[[-11   0  15 -14  30  17 -71  13 -20  11]
 [ 65   2 -14   5 -26 -15 -28 -14  -8  -3]
 [-43   7 -38 -12  -3  50  10   9   2 -61]
 [ 37  14  26  33  -6  -2  56  39  11  41]
 [ 45 -47 -22  23  17  34  18  23 -13  38]
 [ 54  -8  37   8 -12  59  -2  17   8 -38]
 [-16  64  -7  13  32 -48  32  56  43  16]
 [-26 -24 -44   1   0  19  35  20   3 -49]
 [-38 -14  59 -35 -38  -4  19 -20   1  13]
 [-18 -44  37 -37 -21 -47 -29   6 -54   3]]
13

[[ 20 -64 -44  37  22  13 -47  35 -67  25  10  13  21  16  -7]
 [-20  49   9   2 -41 -10  13  17  46   4 -13 -26  -9 -20 -35]
 [ 42 -51  18  -1  48 -37 -51   0 -45 -37  26  10  22  29 -20]
 [-34   4  -9 -37 -18   0  28 -52   6  20 -25  31 -15 -29  40]
 [ 40  20   2  -5   8 -23 -22  57  18 -47 -22   8 -38 -10 -16]
 [ 43 -12 -30 -19  52 -19  10 -19 -13 -36 -18  -4 -12 -16  20]
 [  7   2  -1 -27  18 -13  12 -44  -3 -20   3  -5   3   5  17]
 [-25 -33  -1  48 -15  43   4  62 -51  39  23  35  17  34  -4]]
21

[[-10  15  16  11   4  10   1   3  16  12   5 -11 -16   8   7  17]
 [  9 -15  16   0 -16   2  -1  18 -35   1 -12   2   2   5   0  -7]
 [ -2  17 -45  -1  20  -4  -1  -8  47   3 -10  -1  13 -12  -3 -37]
 [  0  -5  33   1 -12   4   2  10 -45  -1  10   7   1  10   3  34]
 [-16  29   9  -5  21  -2  -1 -23  -8  -4  27  12  16  -3  -4  73]
 [ -5  20 -46 -25  18 -31   0 -26  -8 -21   5  30  47 -28 -18  15]
 [ -7  13   0  11  12  14   0  -4  44   9   2 -20 -25   6   9 -11]]
8

[[ -3   6   6   0   2  14 -25]
 [ 21 -10  -4 -12   0  24 -18]
 [ -1 -17  45 -22  11 -11  15]
 [ -4   6   7   1   3  14 -25]
 [ -1   1   2  -1   0  -2   0]
 [ -2 -24  16 -22   7  18   7]
 [ -2   7   0  -3  -6  -5  -6]
 [ 22  -4  59 -14 -15 -21  20]
 [ 15  16 -12  10  -1 -24  -5]
 [  0   0   0   0   0   0   0]]
2

[[ -2 -78  41  14  47  -6  -6  10 -48]
 [ -2  -6  23  14 -15  43  16   0  46]
 [-16  -5 -16 -36 -36 -31  14 -23 -16]
 [-18   5 -13  31   7  26   4 -22  25]
 [ 54  52 -10  72  25  37  53  33  56]
 [ 10 -31 -38  13 -17  52 -38  -1  57]]
-6
---
[-33  19  21 -13  59 -15] → 59

[[-31   7  18 -71 -62]
 [-27  82  52 -17  38]] → -17

[[-15 -67 -53  20  39]
 [ 16  -1 -22  -8 -74]] → -8

[[ 81 -24 -45 -48 -18   2  20]
 [ 60 -36 -27   5  36 -15  -9]
 [ 17   3   7   8  20  52 -69]] → 52

[36 12  4 72] → 4

[[ 18  -6 -11 -21 -17]
 [-67 -10 -31  28   4]] → 28

[-78  62   5 -67  11 -11] → 11

[[  7   1 -29  11  11   0]
 [  0 -16   6  -3  -4  -2]
 [ 24   0 -71  33  16   7]] → 16

[  3 -58 -66  35] → -66

[ 19   7 -46  -7 -76  38 -41] → 38
---
[[-54  17  77 -23  29  29]
 [ 72 -62 -32  64  -6  -6]
 [  1  -2   1  31  13  13]] ans = 13

[[ -8  10  16 -40 -48 -34  23]
 [-15  15  14 -60 -72 -25  38]
 [-52  -9 -30 -66 -63  60   7]] ans = 7

[[ 63 -53  77  -4   8]
 [-69  38 -61  -3  20]
 [ 45 -31  15  17   7]] ans = 7

[[-41  22  34  -9 -29  72]
 [  8 -43  24  35 -10 -31]
 [ -9   7 -45  26  32 -10]] ans = -10

[[-24 -13 -47  18]
 [ 13 -70   3   2]
 [-22 -53 -32 -14]] ans = -14

[[-30  82  61   7]
 [ 27 -54 -64 -33]
 [-31  63 -41 -23]] ans = -23

[[ 32 -28 -26  11   7  12 -60]
 [ -5  19  20  29 -48  -3 -53]
 [ 26  12 -10   9  33 -14 -52]] ans = -52

[[  9  65  45   5]
 [ 24 -30 -78 -18]
 [-19  47  57   3]] ans = 3

[[ 64 -41  77 -31  49]
 [-40  15 -45  51 -40]
 [-32  -2 -68 -36 -11]] ans = -11

[[ -9  -3  10  42 -77 -35]
 [-28  24  25 -16  30 -62]
 [-25  -7  -6  17  -9 -36]] ans = -36
---
118,130,29,140,210,150,209
100,124,117,99,157,186,111
-> 186

4302,6823,8435,7676,5528,5841,5256
8131,9179,5295,8048,4543,2976,4964
3948,6316,3451,6864,9288,9271,9624
-> 2976

-754,-433,-103,-617,537
177,91,-454,47,-885
-> 47

368,345,165,489,714,520,542
793,488,255,401,507,533,93
-> 533

194,63,101,70,79,95
60,184,69,160,173,151
-> 173

5,4,7,3,3
4,5,8,5,2
-> 5

293,733,575,675,480,100,237
292,750,575,669,468,97,243
-> 97
